(in the rows, 128 means zero)
Here are made-up objects, facts about them, and rows of numbers that follow some of those facts. Name the object behind each unnamed row.

How the objects are related:
Δ: points at; Φ: uses; ω: belongs to class; Θ: hangs directly under
Δ q_943 <- q_408,q_867,q_977,q_711,q_674
Δ q_314 <- q_408,q_831,q_855,q_696,q_965,q_232,q_390,q_363,q_711,q_572,q_865,q_755,q_516,q_364,q_310
Δ q_855 <- q_85,q_799,q_629,q_360,q_572,q_247,q_364
Δ q_265 <- q_264
Δ q_152 <- q_943,q_977,q_507,q_855,q_965,q_363
Δ q_627 <- q_374,q_284,q_914,q_390,q_274,q_152,q_412,q_586,q_367,q_516
Δ q_977 <- q_831,q_651,q_302,q_379,q_310
Δ q_516 <- q_265,q_867,q_977,q_855,q_865,q_241,q_280
Δ q_507 <- q_799,q_302
Δ q_965 <- q_985
Δ q_408 <- q_507,q_338,q_572
Δ q_867 <- q_507,q_674,q_626
Δ q_374 <- q_507,q_692
Δ q_67 <- q_209
Δ q_914 <- q_431,q_597
Δ q_310 <- q_286
Δ q_326 <- q_541
Δ q_692 <- q_541
Δ q_674 <- q_541,q_788,q_371,q_959,q_310
Δ q_572 <- q_788,q_629
Δ q_41 <- q_788
Δ q_367 <- q_788
Δ q_944 <- q_757,q_367
Δ q_363 <- q_757
Δ q_144 <- q_302
Δ q_795 <- q_599
Δ q_360 <- q_390
Δ q_280 <- q_41,q_371
Δ q_711 <- q_412,q_755
Δ q_85 <- q_241
Δ q_931 <- q_241
Δ q_412 <- q_241
Δ q_214 <- q_310
q_973 Φ: q_379
q_3 Φ: q_705
q_102 Φ: q_991
q_760 Φ: q_360,q_102
q_133 Φ: q_674,q_912
q_770 Φ: q_991,q_656
q_985 Φ: q_572,q_987,q_485,q_57
q_507 Φ: q_788
q_135 Φ: q_57
q_995 Φ: q_985
q_716 Φ: q_247
q_158 Φ: q_102
q_289 Φ: q_760
q_735 Φ: q_485
q_253 Φ: q_450
q_52 Φ: q_358
q_303 Φ: q_158
q_952 Φ: q_760
q_965 Φ: q_705
q_155 Φ: q_358,q_674
q_363 Φ: q_711
q_629 Φ: q_253,q_73,q_572,q_247
q_360 Φ: q_144
q_41 Φ: q_45
q_746 Φ: q_952
q_312 Φ: q_144
q_711 Φ: q_705
q_57 Φ: q_572
q_261 Φ: q_240,q_626,q_247
q_705 Φ: q_572
q_991 Φ: q_450,q_45
q_697 Φ: q_73,q_544,q_60
q_187 Φ: q_247,q_985
q_13 Φ: q_379
q_47 Φ: q_550,q_45
q_177 Φ: q_450
q_626 Φ: q_253,q_550
q_218 Φ: q_705,q_364
q_959 Φ: q_594
q_364 Φ: q_57
ω 78 <- q_408,q_973,q_785,q_343,q_912,q_3,q_265,q_816,q_229,q_346,q_915,q_770,q_985,q_795,q_60,q_855,q_314,q_317,q_431,q_824,q_284,q_474,q_158,q_206,q_735,q_253,q_67,q_910,q_757,q_52,q_271,q_965,q_155,q_232,q_390,q_656,q_746,q_312,q_412,q_57,q_458,q_705,q_634,q_371,q_247,q_47,q_177,q_45,q_485,q_755,q_931,q_280,q_310,q_328
ω 984 <- q_405,q_264,q_943,q_163,q_672,q_133,q_377,q_365,q_995,q_174,q_914,q_240,q_541,q_214,q_696,q_302,q_952,q_211,q_66,q_41,q_572,q_828,q_991,q_772,q_292,q_697,q_187,q_729,q_626,q_218,q_550
ω 664 <- q_85,q_813,q_374,q_831,q_760,q_692,q_544,q_135,q_716,q_293,q_42,q_651,q_594,q_303,q_363,q_115,q_711,q_674,q_367,q_358,q_865,q_721,q_516,q_996,q_364
ω 428 <- q_987,q_513,q_799,q_867,q_977,q_144,q_507,q_209,q_73,q_804,q_627,q_944,q_379,q_599,q_274,q_629,q_338,q_597,q_152,q_586,q_614,q_873,q_241,q_642,q_427
ω 605 <- q_102,q_450,q_864,q_286,q_289,q_788,q_326,q_360,q_281,q_261,q_340,q_13,q_565,q_959,q_423,q_276
[q_408,q_85,q_60,q_828,q_241] Θ q_155
[q_405,q_915,q_544,q_965,q_565] Θ q_365
[q_987,q_374,q_716,q_629,q_626] Θ q_310
[q_513,q_757,q_721,q_423] Θ q_634
[q_813,q_265,q_770,q_873] Θ q_721
[q_264,q_831,q_627,q_864,q_651,q_656,q_312,q_711] Θ q_513
[q_943,q_799,q_326,q_412,q_959,q_280,q_996] Θ q_274
[q_973,q_507,q_206,q_696,q_41,q_152,q_247] Θ q_996
[q_785,q_303,q_952,q_232,q_292,q_177] Θ q_423
[q_343,q_594,q_379,q_550,q_364] Θ q_45
[q_912,q_174,q_253,q_360,q_586,q_458,q_218,q_931] Θ q_271
[q_3,q_977,q_377,q_692,q_209,q_115] Θ q_293
[q_102,q_135,q_910,q_13,q_427] Θ q_629
[q_760,q_346,q_855,q_358] Θ q_541
[q_867,q_163,q_284,q_214,q_363,q_865,q_45,q_485] Θ q_804
[q_816,q_73,q_390] Θ q_565
[q_229,q_286,q_735,q_597] Θ q_599
[q_672,q_450,q_795,q_995,q_944,q_240] Θ q_626
[q_133,q_158,q_914,q_599,q_261,q_47,q_642,q_276] Θ q_474
[q_144,q_314,q_271,q_746,q_281] Θ q_985
[q_317,q_824,q_293] Θ q_52
[q_289] Θ q_485
[q_42,q_67] Θ q_367
[q_541,q_155,q_367,q_614] Θ q_431
[q_788,q_57,q_705,q_772,q_328] Θ q_915
[q_302,q_572,q_674,q_991] Θ q_158
[q_211,q_338] Θ q_405
[q_66,q_755] Θ q_799
[q_340,q_697] Θ q_133
[q_371,q_729] Θ q_965
[q_187] Θ q_317
[q_516] Θ q_314

Named rows:
[132 125 121 123 148 135 173 129 113 116 164 125 147 154 137 115 124 141
 133 101 133 172 147 137 109 129 134 101] -> q_507
[145 132 124 145 136 127 192 118 113 122 171 123 133 142 128 130 104 153
 124 102 141 147 162 143  95 134 136 109] -> q_867
[123 121 136 140 121 132 104 140 140 119 128 118 128 124 124 150 143 114
 117 131 107 122 150 118 144 115 111 124] -> q_804
[110 118 125 125 140 139 113 117 133 143 137 126 102  99 114 154 128 106
  96 130 101 109 106 132 149 133 127 124] -> q_485
[189 159 109 152 113 121 192 130 107  96 125 139 115 134 132 107  78 132
 130 166 135 149  69  97 102 123 144 149] -> q_831
[119 122 116 100 154 168 150 144 124 121 138 141 144 159 137 119 146 147
 133  82 135 136 121 141  99 152  95 111] -> q_41
[127 102 114 111 111 138 105 117 145 155  99 152 122  90 116 149 142 132
 129 115 139  84 104 134 100 146  82 138] -> q_450
[114 146 134 148 133 140  96 149 121 134 127 118 126 123 130 144 118 113
 119 121  99 106 151 137 155 119 128 140] -> q_474
[117 126 122 136 117 124 102 124 114 140 109 126 130 137 137 130 123 122
 137 138 111 120 154 143 134 114 122 139] -> q_276
[121 115 110 137 105 113  98 119 138 137 115 132 126 128 133 141 130 123
 137 129 120 134 143 127 126 111 109 130] -> q_594
[122 127 136 145 123 135 112 144 147 119 129 124 121 133 128 159 146 117
 120 134 118 126 139 119 166 119 106 127] -> q_365
[ 97  73 203 145 137 184 122 115 112  91 140 127 174 130 125 115 107 108
 137 100 204 175  65 123 146 130 191  93] -> q_274
[118 125 118 134 115 119 104 128 112 141 109 124 130 135 137 133 124 119
 134 130 115 116 147 141 130 110 120 142] -> q_340
[131 150 125 101 118 109  98 158 137 115  96 110 155 144 120 112 149 127
 139 136 114 112 127 123 122 148 123 135] -> q_312
[120 124 124 128 120 119 104 130 144 125 116 133 122 137 135 141 139 124
 134 131 122 130 138 124 143 123 120 129] -> q_729
[118 117 123 121 114 104 112 135 132 136 113 132 126 120 129 136 142 127
 141 144 126 129 146 130 136 114 112 136] -> q_281
[123 118 108 114 122 152  91 112 152 144 102 152 116 118 125 151 131 125
 126 108 132  93  97 137 108 146  94 129] -> q_550
[133 134 125  96 103 127 123 156 132 117  90 113 145 153 124 112 153 133
 135 132 119 106 112 119 109 136 104 138] -> q_303
[121 136 123 125 126 100  96 137 140 133 126 124 130 119 127 132 134 122
 134 136 113 130 150 129 142 125 125 130] -> q_67
[121 123 141 144 129 136 118 110 112 138 133 122 143 144 138 118 100 134
 130 110 133 126 146 145 119 118 152 126] -> q_597
[120 133 139 136 123 123 101 148 140 128 130 124 126 106 121 147 143 120
 123 131 118 121 152 119 152 129 117 128] -> q_271

Name these rows:
No name comes twice in this set of rows, the named rows included.
[182 150 128 138 144 145 219 111  91 120 134 148  89 123 144  71 104 135
 118 168 135 150  68  87 119 113 159 160]	q_363
[127 136 129 101 122 137 108 164 127 129  89 131 145 136 132 109 163 135
 145 120 127 108 135 123 118 136  92 142]	q_289
[127 111 148 119 131 167 188 123 135 143 143 129 114 124 116 140 152 147
 107  96 149  92 125 142 122 150 100 119]	q_626
[111 144 147 154 124 145 108 153 126 120 115 108 125 159 143 138 130 122
 120 128 105 115 159 134 175 105 125 137]	q_133
[115 126 152 150 133 135 138 147 126 115 151 117 140 116 120 141 118 124
 119 110 141 135 135 137 143 137 140 114]	q_431
[114 126 113 122 128 117  93 132 145 123 123 138 125 146 140 136 138 119
 136 132 117 143 135 123 132 121 112 126]	q_66
[144 124 115 154 126 116 142 113 129 128 152 137 131 119 130 143  99 132
 130 117 133 145 148 136 103 123 130 115]	q_379
[123 110 117 110 128 129 107  94 156 153 115 144 103 113 121 150 147 130
 115 128 132  96 116 131 118 142 112 133]	q_240
[183 158 115 168 128 134 202 129  98 112 132 152 106 118 142 105  79 145
 136 151 142 154  98 102 108 112 135 149]	q_865
[118 100 126  92 123 137 135 102 135 155 108 126 108 123 123 117 170 132
 114 138 114 100 119 122 127 124 121 138]	q_716
[165 138 105 127 143 146 250  98  96 137 157 138  86 127 137  99 104 147
 111 143 119 144  98 117 105 124 137 143]	q_364
[ 95  76 196 161 109 169 140 118 115 111 132 114 164 123 120 120 104 121
 134 113 196 154  84 127 157 118 169 107]	q_367
[127 131 142 170 128 159 134 137 108 128 137 114 137 137 135 142 102 120
 111 110 110 115 148 136 135 112 138 130]	q_599
[119 124 109 112 137 121  92 114 137 149 127 139 118 104 115 147 127 116
 122 123 116 117 117 134 126 138 125 131]	q_60

Now the same objects, written a new way:
Named rows:
[114 138 141 131 148 144 121 121 138 122 124 116 120 134 132 121 116 120
 129 138 138 132 116 136 130 131 127 128 135 133 125 135 132 134 118 119
 136 125] -> q_943
[123 130 145 137 158 139 126 119 135 130 129 125 124 161 129 107 111 124
 125 128 143 127 119 129 134 121 125 132 132 142 125 137 128 140 122 137
 159 122] -> q_338
[122 138 139 128 144 130 117 120 131 125 123 120 122 137 134 124 124 129
 122 131 137 140 120 130 129 136 132 121 134 127 127 133 138 143 123 132
 137 125] -> q_280
[126 133 139 125 147 131 122 118 132 128 128 128 124 147 132 127 128 132
 123 128 140 141 115 126 141 131 141 124 137 132 127 136 127 139 121 136
 127 125] -> q_265
[122 123 141 132 149 125 111 125 138 124 122 117 116 141 129 114 125 136
 124 142 142 136 115 127 141 130 140 125 134 129 131 133 131 139 134 135
 144 131] -> q_674
[130 133 140 129 160 132 129 119 133 131 129 129 127 161 131 115 123 128
 120 126 142 139 117 126 135 127 139 127 135 133 123 139 116 142 120 142
 138 122] -> q_757
[122 131 145 136 160 128 125 123 141 130 127 125 122 162 127 105 112 126
 120 134 142 125 114 128 136 126 130 139 133 146 123 140 123 145 129 139
 163 124] -> q_379
[124 147 129 120 137 115 111 126 114 120 131 125 121 111 139 127 142 127
 129 134 134 138 147 112 135 122 127 140 137 121 120 125 141 129 120 127
 140 132] -> q_915
[119  90 122 135 126 142 142 115 129 131 126 118 120 120 138 144 120 117
 130 126 135 126 135 120 117 129 120 128 141 116 120 126 127 115 113 115
 113 127] -> q_187
[118  92 121 135 127 142 141 114 128 129 126 117 117 121 139 145 115 116
 131 128 133 124 132 118 121 130 125 130 141 115 119 126 126 118 119 119
 116 129] -> q_995
[124 113 121 145 107 130 131 122 154 129 128 122 125 105 137 127 143 122
 131 121 142 145 149 119 131 126 116 114 143 123 132 128 146 118 121 133
 114 128] -> q_47
[120 126 130 142 104 123 134 125 157 128 131 120 127 107 137 118 153 115
 132 129 138 138 141 124 133 131 114 124 140 134 125 127 148 124 125 125
 116 131] -> q_760
[119 144 130 119 152 143 121 129 119 115 133 115 118 105 135 128 130 125
 133 134 141 138 143 115 140 108 120 136 136 116 126 124 131 114 114 113
 143 131] -> q_133
[123 144 130 126 124 126 124 123 124 120 129 121 122 128 136 133 131 125
 126 130 135 141 133 117 142 130 136 132 138 121 123 120 141 130 131 136
 120 132] -> q_346
[116 134 130 136 114 139 146 123 157 126 135 123 125 113 136 122 152 110
 135 132 142 135 135 130 139 129 123 132 144 138 123 132 138 119 118 124
  97 130] -> q_952
[112 124 144 123 130 134 102 116 138 122 117 111 117 115 139 149 143 133
 134 149 137 141 113 130 131 145 139 102 131 122 136 132 158 133 121 108
 112 134] -> q_326
[124  99 118 129 140 106 123 125 112 131 129 124 114 112 138 127 138 132
 120 135 129 127 144 110 119 129 132 143 142 115 116 130 131 131 118 134
 136 133] -> q_485
[121 101 128 148 106 103 138 126 156 135 128 120 122 108 137 110 156 114
 125 141 137 128 133 124 135 137 125 130 139 140 122 127 147 130 133 133
 113 135] -> q_450
[116 111 124 149 110 132 141 125 160 128 132 115 121 100 134 116 140 112
 133 133 141 134 140 128 133 127 115 132 145 134 127 129 143 117 121 126
 115 131] -> q_991
[125  86 120 136 122 130 135 113 129 131 125 121 121 125 138 144 128 123
 124 123 134 127 136 115 120 133 124 117 139 116 120 124 132 123 122 120
 122 129] -> q_135
[114 115 126 147 108 123 141 127 155 129 130 118 119 110 135 114 141 112
 129 140 138 127 135 129 131 134 120 141 146 140 121 128 140 125 126 131
 115 132] -> q_550

Which object is each row?
No name comes twice in this set of rows, the named rows included.
[122 120 125 135 110 120 142 124 151 130 131 128 124 119 136 119 158 118
 125 132 138 141 138 124 134 136 132 134 146 134 122 133 143 128 125 139
  98 132]	q_656
[122 121 128 136 109 133 144 121 152 130 133 127 129 112 137 130 159 114
 130 127 142 140 140 123 134 132 120 118 141 132 125 130 144 121 119 123
  95 130]	q_303
[115  91 124 143 120 123 138 122 140 131 128 122 114 123 135 127 132 117
 123 137 134 122 135 121 122 137 128 140 143 129 118 129 141 127 130 133
 123 134]	q_73
[117  85 122 138 124 132 137 119 131 131 126 120 113 130 135 137 123 117
 122 133 133 121 132 117 124 136 127 135 142 123 117 126 137 127 129 131
 120 133]	q_987
[124 111 129 145 102 113 138 125 161 135 128 122 126 103 138 112 158 114
 130 137 139 133 141 123 135 132 119 122 138 138 124 126 150 127 128 123
 111 131]	q_102
[137  89 128 139 165 106 122 114 112 145 126 134 125 145 134 115 112 140
 121 118 134 125 130 116 110 119 118 131 137 131 120 146 108 140  99 132
 167 118]	q_985
[118  75 126 146 150 125 137 120 144 137 123 116 109 134 129 112 110 131
 120 141 139 119 113 130 118 134 132 133 144 128 124 140 116 133 121 134
 142 128]	q_572
[127 128 147 133 167 140 122 119 140 136 121 121 128 150 133 109 121 125
 120 127 142 135 114 132 134 128 125 113 126 131 126 136 127 142 120 116
 150 119]	q_959
[133 136 134 135 157 129 139 124 131 131 129 128 130 159 131 101 111 124
 117 117 140 133 127 123 143 119 125 135 134 133 116 129 117 143 130 147
 154 121]	q_284
[125 124 134 120 133 139 136 122 131 125 127 125 123 130 136 132 152 117
 122 137 140 137 126 118 152 129 142 124 135 124 120 122 138 126 132 119
 102 132]	q_864

The same objects again, as new rows of numbers:
Some objects and their rows:
[190 139 141 161  65  42 130 133 162 113 110 142  72  81  48 118 156 144
 128 143 111  95 121 124 113 187 147  80 143  94 110 144 139 148  64 123
 117 142 156 107 108] -> q_390
[187 108 101 141  88  66 120  84 160 147 108 114 127  93 106 135 168 140
 147 122 104  92  86 134 153 169 140 103 120 122 141  98 103 107  92 106
 121 141 134  91 136] -> q_292
[167  99 114 137 116  42 127  86 177 116 111  92 147  76 111 163 151 148
 122 129 158 121  95  88 141 180 116 100  87 148  92 126  97 100 125 140
 133 152 114  84 113] -> q_218
[208 145 145 178  65  45 156 152 138 103 117 129  68 103  40 123 160 131
 113 124 114  89 121 111 109 194 130  75 138 106 144 137 121 170  49 106
  99 159 157 109  96] -> q_516
[197 129 152 139  73  33 137 168 124  87 147 106 109  86  58 155 152 143
 133 132 153 113 116  52 128 185 122  76 118 128 105 158 129 156 104 125
 123 156 128  94  93] -> q_363
[186 148 133 205 105  37 146 109 180 112  89 133  40  81  39 102 173 139
 103 132 116 109 128 148 111 196 124 108 126 111 131 141 125 168  46 131
  93 144 165 124 103] -> q_152
[186 116 139 151  41  55 129 172 139 108 149 121 106  80  62 134 154 164
 124 153 172 108 123  66  99 168 129  84  93 115  52 126 159 165 116 129
 148 145 130  87 101] -> q_965
[146 106 100 125  66  60 109  80 173 120 123 103 123 124  92 127 184 140
 129  92 100 109 135 141 137 178 140 124 156 172 142 110 113 100  55  95
 143 119  98 138 143] -> q_144
[158 122 136 145  64  53 109 121 145 162 107 149 109 126  95 113 155 145
 138 115 139 105  85 122 145 195 137 105 142 124 139 131  95 131  83 134
 104 135 148 112  80] -> q_302
[193  94  87 138  82  72 110 103 185 172 103 105 124 117  97 103 182 186
 134 155 140  99 122 134 111 178 122 102 119 111 102  88 117 100 108 102
 145 133 117  98 136] -> q_155
[178 112 102 129  95  85 115  93 196 144 106 102 117 104 107 114 173 144
 136 110 101  73 109 141 140 185 142 112 131 126 117 104 107 106 103 108
 131 161 125 110 125] -> q_824
[189 109 110 133 101  66 122  79 164 141 112  95 127 105 108 138 170 158
 136 118 115  97 109 126 137 187 141 104 129 135 152 105 109 111  93  99
 122 149 129 112 135] -> q_42
[174 108 129 150  31  71 112 155 141 157 131 146 102 118  75  92 167 178
 142 137 147  91 123 112 114 170 151  94 124 113 107 107 150 160 100 125
 130 133 141 112  98] -> q_310
[139 110 112 149  59  48 122 147 141 130 124 123 108 101  84 131 165 170
 137 120 210 127 122  79 136 157 113 125  95 163  70 123 135 169 122 138
 138 129 111 104  83] -> q_629
[133 110  81 105  73  41 122  88 182 107 107 106 131 106  93 149 152 148
 135  93 146 115 113 135 136 177 134 127 129 149  85 129 106  99  93 101
 142 130  90 112 119] -> q_47
[197 108  95 138  66  66 110  98 172 179 105 115 138 132 102 128 154 177
 126 133 154  89  90 140 110 200 112 101 106 110 112  80  89 110  96  80
 130 156 115  89 122] -> q_133
[177 104 106 132  96  75 107  84 186 144 114 104 126 102 106 122 169 161
 139 126 104  91 111 133 136 183 144 105 136 133 119 115 112  96 101 109
 131 140 125 113 133] -> q_816
[150 104  58 109  87  49 144  88 172 111 110  88 115 114  92 132 170 156
 138  85 150  92 143 152 145 168 128 116 143 158 132 131 111 117  75  73
 138 132  92 128 125] -> q_289
[179 115 110 119  91  60  98  84 187 144 108 119 126 110  98 124 160 157
 140 122 111  95  97 137 130 200 141 117 152 124 106 121 103  92  97 103
 126 145 127 111 137] -> q_229
[186 130 124 221  95  50 144 115 180 140  89 130  52  99  46  91 192 165
  89 150 135 118 136 147  92 183 111 119 109 116 118 102 137 175  43 126
 108 136 154 115 120] -> q_274
[197  96  83 153  79  76 126  94 143 161 111 103 135 112 105 130 189 171
 146 132 130 103  88 130 129 153 124 127 104 125 132  67 115 138  89  75
 131 136 124  87 154] -> q_721

Name these rows:
No name comes twice in this set of rows, the named rows included.
[113 101 105 151  62  46 137 112 146 122 112 135 109 110  96 128 167 146
 134  95 159 124 133 129 164 158 147 111 122 169 140 140 123 138  65 152
 120  97 120 125  71]	q_41
[167 107 121 173  62  90 118 146 150 167 125 125  92 131  92  77 190 171
 131 124 151  96 130 112 126 172 125 112 120 142 138  97 130 169  95 133
 128 140 137 120  95]	q_799
[189  98 102 154  89  76 116  91 160 162 117  95 135 122 105 124 186 184
 124 133 140 105 111 125 110 181 128 110 111 131 133  74 122 125  87  90
 133 143 120 106 149]	q_293
[167 153 137 203  82  26 147  90 174 131  66 151  64  97  51 126 155 132
  97 122 125 115  79 164 112 207 126 118 124  96 124 133 103 157  38 122
  76 153 165 107  95]	q_914
[154 117  94 111 105  37 128  89 177 100 115  85 134 104 105 165 158 152
 129  93 164 117 107 100 135 187 111 139 123 163  88 135 105 122 116  89
 132 151  93 120 128]	q_261
[132  97 109 143  31  80 117  87 168 129 133 106 137 120 100 131 197 153
 106  90 109 113 126 144 109 166 155 147 113 167  87  71 140 116  59  95
 165 130  94 134 152]	q_45
[134 114  98 124  55  52 130 137 133 117 122 127  93 138  77 110 169 155
 146  84 153 110 146 126 149 165 150 114 170 164 148 151 125 154  64 103
 117 117 110 141  85]	q_360
[157 108 120 174  51  78 121 130 144 180 112 146 112 134  96  99 180 174
 124 128 157 101 100 123 125 181 129 115 113 129 136  91 116 154  84 140
 119 131 140 107  91]	q_541
[165 119 121 160  70  61 124 135 140 145 108 136 104 116  96 107 171 129
 144 121 113 102  85 125 158 171 128 117 137 122 142 122  97 145  78 128
 103 130 147  97  92]	q_264
[171 122 115 152  76  68 134 126 124 153 105 140  98 102 105 117 169 141
 172 102 133  95  87 118 164 158 152 115 131 124 156 122 118 172  99 116
  96 140 159 111  96]	q_651
[117  97 125 169  37  43 125 119 134 140 117 137 133 124  95 135 171 167
 117 116 178 144 111 101 127 161 130 129 107 166 101 111 129 147  74 147
 133 103 119 112  89]	q_626

